Below is a small trained network, with its code and all its weights. Each question gives an input and a class and asks what happens when units are switched off, that is, made to give their printed mean instead of their output.

import numpy as np


def w(rows, s, z=0):
    codes = np.array(rows[::2]) - 128.0
    scale = np.full(codes.shape[1], s)
    scale[-1] = z or s
    return codes * scale


def f(y):
    return np.maximum(y, 0)


def log_softmax(a):
    a = a - a.max(-1, keepdims=True)
    return a - np.log(np.exp(a).sum(-1, keepdims=True))


def net(x, mask):
    res = np.array(x, float).reshape(1, 8) / 4 @ E
    y = f(res @ A[0][:, :-1].T + A[0][:, -1])
    res = res + np.where(mask, y, B[0][:, -1]) @ B[0][:, :-1]
    return log_softmax(res[-1] @ U[:, :-1].T + U[:, -1])


A, B = {}, {}
E = w([
[143,78,138,106,79,33],'x0',
[119,86,183,142,168,136],'x1',
[143,89,117,66,51,150],'x2',
[247,143,88,143,101,182],'x3',
[147,162,211,159,54,116],'x4',
[193,168,141,159,126,50],'x5',
[147,96,188,25,148,105],'x6',
[92,163,52,63,79,117],'x7',
],0.013)
A[0] = w([
[192,219,56,182,100,153,126],'N1',
[42,113,88,94,169,165,67],'N2',
[51,111,100,73,183,128,8],'N3',
[201,39,91,9,105,195,111],'N4',
[41,109,81,124,135,59,254],'N5',
[121,80,175,190,214,171,112],'N6',
[105,122,116,31,151,130,204],'N7',
[207,89,109,113,166,80,146],'N8',
[142,147,195,110,86,101,100],'N9',
[159,133,144,210,231,185,94],'N10',
[164,35,127,39,115,145,89],'N11',
[112,151,250,117,130,110,178],'N12',
[48,126,88,48,254,92,94],'N13',
[32,129,176,193,45,154,105],'N14',
],0.0093,0.004)
B[0] = w([
[197,196,67,140,117,148,214],'N1',
[60,146,135,110,112,155,200],'N2',
[52,169,130,116,98,159,191],'N3',
[169,68,82,70,116,128,247],'N4',
[2,178,134,112,85,102,222],'N5',
[96,62,98,186,207,76,236],'N6',
[124,134,162,71,99,141,210],'N7',
[156,140,151,57,172,82,191],'N8',
[167,114,227,145,91,127,185],'N9',
[127,114,44,178,230,147,245],'N10',
[98,19,120,67,104,109,215],'N11',
[161,106,240,193,126,170,232],'N12',
[59,198,173,79,156,163,236],'N13',
[122,89,89,197,109,127,199],'N14',
],0.0095,0.013)
U = w([
[180,111,209,174,117,142,145],'0',
[114,96,119,168,229,110,9],'1',
[87,82,117,173,110,167,251],'2',
[120,147,142,173,53,4,40],'3',
[152,49,118,63,101,131,74],'4',
[197,194,65,159,91,206,180],'5',
[70,166,142,96,130,162,148],'6',
[222,201,108,107,143,75,182],'7',
],0.013,0.0024)

Each question gives the input, the list of numbers given to net, and the class t.
The units are the neurons (one row each of A and B). Each row of codes is followed by its name. A weight is (code - 128) times the scale printed after its matrix; where a second scale follows, it is the last column's (A, B and U).
mask holds one flag per neuron, in row order. A switched-off neuron (its flag False) gives its mean, the last column of its row in B, instead of its output. The means were averaged over made-up inputs and are rounded, as every weight is.
A unit's drop is (log p(t) with every unit on - log p(t) with that unit switched off) / (log p(t) with every unit on - log p(t) with every unit switched off).
The circuit of an input: a set's keep is (log p(t) with only the set's units on - log p(t) with every unit switched off) / (log p(t) with every unit on - log p(t) with every unit switched off). Starting from the 12 units with the biggest drops (on a tie, the unit counted first), units are removed one at a time, each time the one whose removal leaves the highest keep (on an exact tie, the one counted first), for as long as the keep stays at least 0.8.
units of the circuit, in order: the units of the circuit, biggest drop first
top k neurons: the k neurons with the biggest drops, biggest first
drop when u is switched off: that unit's drop, to one decimal
input [2,-7,-6,-5,8,0,7,2], class 0: units of the circuit, in order => (N12)
input [-2,-1,6,0,1,-1,0,-8], class 1: units of the circuit, in order => (N6, N7)
input [6,0,1,3,-3,7,-7,8], class 7: units of the circuit, in order => (N1, N8, N14)
input [2,0,5,-8,0,2,7,-2], class 6: top 2 neurons => (N13, N5)
input [1,5,7,5,-7,8,-8,-5], class 7: units of the circuit, in order => (N8, N1)
input [6,-8,4,6,-8,2,-3,-2], class 7: units of the circuit, in order => (N1, N8)
input [-8,-1,8,-3,-2,-2,7,-5], class 4: top 2 neurons => (N4, N11)
input [-8,6,8,3,6,5,-6,-7], class 5: top 2 neurons => (N1, N11)
input [7,5,5,4,-5,-2,-8,-6], class 1: top 3 neurons => (N7, N6, N9)
input [3,4,-3,-8,-6,3,6,-5], class 6: drop when N13 is switched off => 0.3
input [-2,-1,4,-5,4,5,-1,8], class 3: drop when N13 is switched off => 0.1
input [-7,7,1,-6,-8,0,-6,0], class 6: drop when N13 is switched off => 1.2
